Here is a tiny trained network, its code and every weight. The questions are about switching its units off for an input and a target symbol, where a switched-off unit gives its printed mean instead of its output.

import numpy as np


def w(rows, s, z=0):
    codes = np.array(rows[::2]) - 128.0
    scale = np.full(codes.shape[1], s)
    scale[-1] = z or s
    return codes * scale


def f(y):
    return y / 2 * (1 + np.tanh(0.7978845608 * (y + 0.044715 * y**3)))


def softmax(a):
    e = np.exp(a - a.max(-1, keepdims=True))
    return e / e.sum(-1, keepdims=True)


def log_softmax(a):
    a = a - a.max(-1, keepdims=True)
    return a - np.log(np.exp(a).sum(-1, keepdims=True))


def net(x, mask):
    ids = ['ΘΞΣΨΩαδζτ'.index(c) for c in x.split()]
    T = len(ids)
    res = E[ids] + P[:T]
    q, k, v = (res @ M[0].T for M in (Q, K, V))
    z = softmax(np.where(np.tri(T) > 0, q @ k.T / 2**0.5, -1e9)) @ v
    res = res + np.where(mask[0], z, O[0][:, -1]) @ O[0][:, :-1]
    y = f(res @ A[0][:, :-1].T + A[0][:, -1])
    res = res + np.where(mask[1:17], y, B[0][:, -1]) @ B[0][:, :-1]
    return log_softmax(res[-1] @ U[:, :-1].T + U[:, -1])


Q, K, V, O, A, B = {}, {}, {}, {}, {}, {}
E = w([
[83,182,193,69],'Θ',
[5,111,127,102],'Ξ',
[148,141,121,175],'Σ',
[67,95,122,145],'Ψ',
[236,143,59,50],'Ω',
[135,211,121,214],'α',
[123,33,63,96],'δ',
[206,112,194,132],'ζ',
[166,50,173,72],'τ',
],0.015)
P = w([
[165,208,94,202],'0',
[194,63,112,129],'1',
[152,213,68,174],'2',
[187,61,107,133],'3',
[141,221,44,141],'4',
[188,61,105,140],'5',
[120,220,22,131],'6',
[188,58,111,136],'7',
[110,224,2,125],'8',
[191,60,106,139],'9',
[109,232,1,113],'10',
[189,61,106,129],'11',
],0.0081)
Q[0] = w([
[126,136,77,116],'H1',
[252,142,213,116],'H1',
],0.03)
K[0] = w([
[122,112,124,169],'H1',
[110,254,64,130],'H1',
],0.035)
V[0] = w([
[3,106,202,216],'H1',
[119,138,129,246],'H1',
],0.0015)
O[0] = w([
[121,139,97,253,2],'H1',
[220,52,143,121,147],'H1',
],0.0012,0.00045)
A[0] = w([
[151,81,147,166,157],'N1',
[22,152,218,158,37],'N2',
[108,65,250,109,125],'N3',
[145,149,152,227,140],'N4',
[107,143,172,102,71],'N5',
[166,231,181,180,74],'N6',
[79,186,170,173,67],'N7',
[111,138,119,81,96],'N8',
[91,20,188,109,17],'N9',
[94,74,119,79,1],'N10',
[141,44,194,123,165],'N11',
[192,116,207,130,70],'N12',
[139,138,134,80,102],'N13',
[162,33,107,151,141],'N14',
[230,86,137,138,72],'N15',
[134,126,135,126,111],'N16',
],0.019,0.0082)
B[0] = w([
[84,88,113,102,186],'N1',
[141,86,56,66,139],'N2',
[141,134,244,225,169],'N3',
[60,146,113,179,193],'N4',
[170,116,129,196,119],'N5',
[178,70,174,119,175],'N6',
[177,202,136,104,147],'N7',
[158,109,166,166,129],'N8',
[159,4,65,129,173],'N9',
[118,154,59,151,136],'N10',
[164,222,108,84,212],'N11',
[123,89,123,30,148],'N12',
[141,115,118,173,129],'N13',
[114,140,195,87,254],'N14',
[161,144,57,199,204],'N15',
[120,116,113,139,119],'N16',
],0.035,0.0083)
U = w([
[111,198,153,151,36],'Θ',
[99,80,82,122,91],'Ξ',
[48,220,79,130,253],'Σ',
[69,133,159,70,179],'Ψ',
[123,189,72,148,49],'Ω',
[77,131,119,163,230],'α',
[103,170,53,74,33],'δ',
[116,253,114,106,66],'ζ',
[148,144,122,110,41],'τ',
],0.0063,0.0042)

Each question gives the input, a string of symbols that net reads in full, and the target symbol t.
The units are the heads (2 rows each of Q, K, V and O) and the neurons (one row each of A and B). Each row of codes is followed by its name. A weight is (code - 128) times the scale printed after its matrix; where a second scale follows, it is the last column's (O, A, B and U).
mask holds one flag per unit, heads first, then neurons. A switched-off unit (its flag False) gives its mean, the last column of its rows in O or B, instead of its output. The means were averaged over made-up inputs and are rounded, as every weight is.
A unit's drop is (log p(t) with every unit on - log p(t) with that unit switched off) / (log p(t) with every unit on - log p(t) with every unit switched off).
The circuit of an input: a set's keep is (log p(t) with only the set's units on - log p(t) with every unit switched off) / (log p(t) with every unit on - log p(t) with every unit switched off). Starting from the 12 units with the biggest drops (on a tie, the unit counted first), units are removed one at a time, each time the one whose removal leaves the highest keep (on an exact tie, the one counted first), for as long as the keep stays at least 0.8.
circuit, biggest first: the units of the circuit, biggest drop first
most important unit: the unit with the biggest drop
top k neurons: the k neurons with the biggest drops, biggest first
drop of u: that unit's drop, to one decimal
input τ Ξ τ Θ, target Θ: top 2 neurons -> [N3 N9]
input Σ Ψ Ψ Ξ Ψ Ξ, target Ξ: top 2 neurons -> [N9 N2]
input Ψ Ψ Ξ Ψ Σ, target α: circuit, biggest first -> [N11 N4]
input Ψ Σ Ψ Ξ Σ Ψ Σ Ω ζ, target Ξ: most important unit -> N11
input τ ζ Σ, target α: circuit, biggest first -> [N6 N4]
input Σ Ω ζ Σ τ, target ζ: top 2 neurons -> [N9 N11]
input Σ Ψ τ, target ζ: circuit, biggest first -> [N11 N9]
input Ψ τ α τ Ψ Σ Ψ δ δ, target Ψ: top 4 neurons -> [N15 N11 N14 N4]
input Θ τ Ψ ζ α τ Ψ Σ Ψ ζ Ξ, target δ: top 3 neurons -> [N2 N3 N14]
input Σ Σ Ω Σ Ξ Σ δ δ, target δ: top 4 neurons -> [N9 N11 N10 N3]
input Σ Σ Θ, target τ: top 2 neurons -> [N6 N7]
input Ψ Σ ζ, target Ξ: top 3 neurons -> [N6 N12 N15]
input Ω Σ δ δ Ω Ω δ Θ, target Θ: drop of N9 -> 0.1
input Ξ Ψ δ, target Ψ: drop of N15 -> 0.3
input τ Θ Ξ Σ, target Σ: drop of N10 -> 0.0
input Σ τ Ψ Ψ Σ Ψ Ω Ψ Ω δ, target δ: top neuron -> [N9]
